Below are the code and all the weights of a small trained network. Each question names an input and a target symbol and asks about switching units off, where a switched-off unit gives its printed mean instead of its output.

import numpy as np


def w(rows, s, z=0):
    codes = np.array(rows[::2]) - 128.0
    scale = np.full(codes.shape[1], s)
    scale[-1] = z or s
    return codes * scale


def f(y):
    return np.maximum(y, 0)


def softmax(a):
    e = np.exp(a - a.max(-1, keepdims=True))
    return e / e.sum(-1, keepdims=True)


def log_softmax(a):
    a = a - a.max(-1, keepdims=True)
    return a - np.log(np.exp(a).sum(-1, keepdims=True))


def net(x, mask):
    ids = ['γεθλμπτφω'.index(c) for c in x.split()]
    T = len(ids)
    res = E[ids] + P[:T]
    r = res
    for j in range(3):
        rows = slice(4 * j, 4 * j + 4)
        q, k, v = (r @ M[0][rows].T for M in (Q, K, V))
        z = softmax(np.where(np.tri(T) > 0, q @ k.T / 4**0.5, -1e9)) @ v
        o = O[0][rows]
        res = res + np.where(mask[j], z, o[:, -1]) @ o[:, :-1]
    y = f(res @ A[0][:, :-1].T + A[0][:, -1])
    res = res + np.where(mask[3:15], y, B[0][:, -1]) @ B[0][:, :-1]
    return log_softmax(res[-1] @ U[:, :-1].T + U[:, -1])


Q, K, V, O, A, B = {}, {}, {}, {}, {}, {}
E = w([
[168,198,232],'γ',
[73,79,122],'ε',
[85,135,153],'θ',
[189,116,84],'λ',
[147,105,144],'μ',
[103,125,131],'π',
[68,23,83],'τ',
[248,65,140],'φ',
[60,129,189],'ω',
],0.017)
P = w([
[203,123,72],'0',
[168,15,226],'1',
[178,8,233],'2',
[182,4,233],'3',
[79,88,84],'4',
[145,151,23],'5',
[192,162,12],'6',
[164,151,56],'7',
[177,143,167],'8',
[250,148,118],'9',
[121,173,151],'10',
[120,202,55],'11',
[255,171,54],'12',
[135,213,52],'13',
],0.0064)
Q[0] = w([
[161,149,202],'head 1',
[74,182,109],'head 1',
[97,128,201],'head 1',
[134,147,107],'head 1',
[133,50,118],'head 2',
[115,50,219],'head 2',
[177,122,108],'head 2',
[148,110,152],'head 2',
[141,48,107],'head 3',
[87,138,81],'head 3',
[245,211,241],'head 3',
[90,138,83],'head 3',
],0.012)
K[0] = w([
[135,86,47],'head 1',
[186,98,164],'head 1',
[169,128,58],'head 1',
[126,79,167],'head 1',
[73,182,140],'head 2',
[119,159,11],'head 2',
[153,90,146],'head 2',
[200,137,95],'head 2',
[93,60,36],'head 3',
[169,71,73],'head 3',
[177,230,105],'head 3',
[115,209,163],'head 3',
],0.011)
V[0] = w([
[121,190,51],'head 1',
[154,126,41],'head 1',
[84,168,75],'head 1',
[129,55,74],'head 1',
[165,105,201],'head 2',
[101,168,100],'head 2',
[122,91,101],'head 2',
[8,172,89],'head 2',
[98,92,174],'head 3',
[118,169,203],'head 3',
[192,104,170],'head 3',
[224,149,85],'head 3',
],0.014)
O[0] = w([
[148,184,117,83],'head 1',
[58,98,63,135],'head 1',
[120,126,65,79],'head 1',
[65,165,117,165],'head 1',
[93,112,198,177],'head 2',
[139,107,68,80],'head 2',
[116,215,125,144],'head 2',
[213,104,104,3],'head 2',
[150,190,142,129],'head 3',
[255,147,81,100],'head 3',
[96,114,210,182],'head 3',
[23,115,194,177],'head 3',
],0.007,0.018)
A[0] = w([
[145,43,162,99],'neuron 1',
[53,66,202,103],'neuron 2',
[82,188,166,255],'neuron 3',
[123,7,107,120],'neuron 4',
[118,96,140,119],'neuron 5',
[90,108,96,237],'neuron 6',
[56,104,129,151],'neuron 7',
[134,159,104,58],'neuron 8',
[210,128,107,127],'neuron 9',
[141,136,171,77],'neuron 10',
[163,182,179,140],'neuron 11',
[101,139,172,123],'neuron 12',
],0.013,0.0058)
B[0] = w([
[108,172,94,154],'neuron 1',
[144,157,101,252],'neuron 2',
[124,71,112,206],'neuron 3',
[45,91,117,143],'neuron 4',
[89,236,126,149],'neuron 5',
[129,110,202,151],'neuron 6',
[172,167,184,192],'neuron 7',
[127,157,162,128],'neuron 8',
[144,62,102,130],'neuron 9',
[172,146,1,148],'neuron 10',
[39,84,18,145],'neuron 11',
[230,122,85,184],'neuron 12',
],0.0085,0.041)
U = w([
[151,57,79,169],'γ',
[122,80,177,253],'ε',
[120,132,132,95],'θ',
[86,77,130,126],'λ',
[148,44,134,126],'μ',
[184,204,135,87],'π',
[9,182,159,152],'τ',
[60,113,114,138],'φ',
[124,145,99,80],'ω',
],0.012,0.0055)

Each question gives the input, a string of symbols that net reads in full, and the target symbol t.
The units are the heads (4 rows each of Q, K, V and O) and the neurons (one row each of A and B). Each row of codes is followed by its name. A weight is (code - 128) times the scale printed after its matrix; where a second scale follows, it is the last column's (O, A, B and U).
mask holds one flag per unit, heads first, then neurons. A switched-off unit (its flag False) gives its mean, the last column of its rows in O or B, instead of its output. The means were averaged over made-up inputs and are rounded, as every weight is.
A unit's drop is (log p(t) with every unit on - log p(t) with that unit switched off) / (log p(t) with every unit on - log p(t) with every unit switched off).
The circuit of an input: a set's keep is (log p(t) with only the set's units on - log p(t) with every unit switched off) / (log p(t) with every unit on - log p(t) with every unit switched off). Starting from the 12 units with the biggest drops (on a tie, the unit counted first), units are removed one at a time, each time the one whose removal leaves the highest keep (on an exact tie, the one counted first), for as long as the keep stays at least 0.8.
units of the circuit, in order: the units of the circuit, biggest drop first
k most important neurons: the k neurons with the biggest drops, biggest first
which heads matter: for each layer, one digit per head in row order, 1 if its drop is at least 0.15 and else 0, layers parted by /
drop of u: that unit's drop, to one decimal
input θ ω θ φ λ, target γ: units of the circuit, in order -> [neuron 7; head 3]
input ω φ ω λ, target γ: units of the circuit, in order -> [neuron 7; head 1; head 3]
input φ γ τ μ, target π: units of the circuit, in order -> [neuron 12; neuron 2; neuron 7; head 2]
input λ λ λ, target τ: units of the circuit, in order -> [head 3; neuron 5]
input φ λ γ, target γ: which heads matter -> 001
input τ φ μ φ φ φ γ π, target π: 2 most important neurons -> [neuron 12; neuron 7]
input φ φ φ τ, target τ: units of the circuit, in order -> [neuron 5; head 1]
input φ π π, target π: which heads matter -> 000
input ω γ μ, target γ: units of the circuit, in order -> [head 3; neuron 7; head 2]
input φ λ λ, target π: 4 most important neurons -> [neuron 12; neuron 2; neuron 7; neuron 11]
input τ φ φ ε γ φ φ γ φ φ φ ω, target π: 4 most important neurons -> [neuron 12; neuron 7; neuron 2; neuron 4]
input λ λ λ λ, target τ: 3 most important neurons -> [neuron 5; neuron 4; neuron 10]
input θ λ τ, target τ: 4 most important neurons -> [neuron 12; neuron 3; neuron 4; neuron 10]
input ω γ γ φ, target γ: most important neuron -> [neuron 9]
input φ τ γ ω μ ω μ, target γ: most important neuron -> [neuron 7]
input φ φ φ φ, target π: 2 most important neurons -> [neuron 12; neuron 2]
input φ φ τ ω, target π: drop of neuron 7 -> 0.2
input φ λ φ λ, target π: drop of neuron 3 -> -0.1
input φ φ φ, target π: drop of neuron 2 -> 0.7
input τ λ φ λ τ ω γ π, target ε: drop of neuron 10 -> 0.2
input π τ λ μ μ, target ε: most important neuron -> [neuron 2]
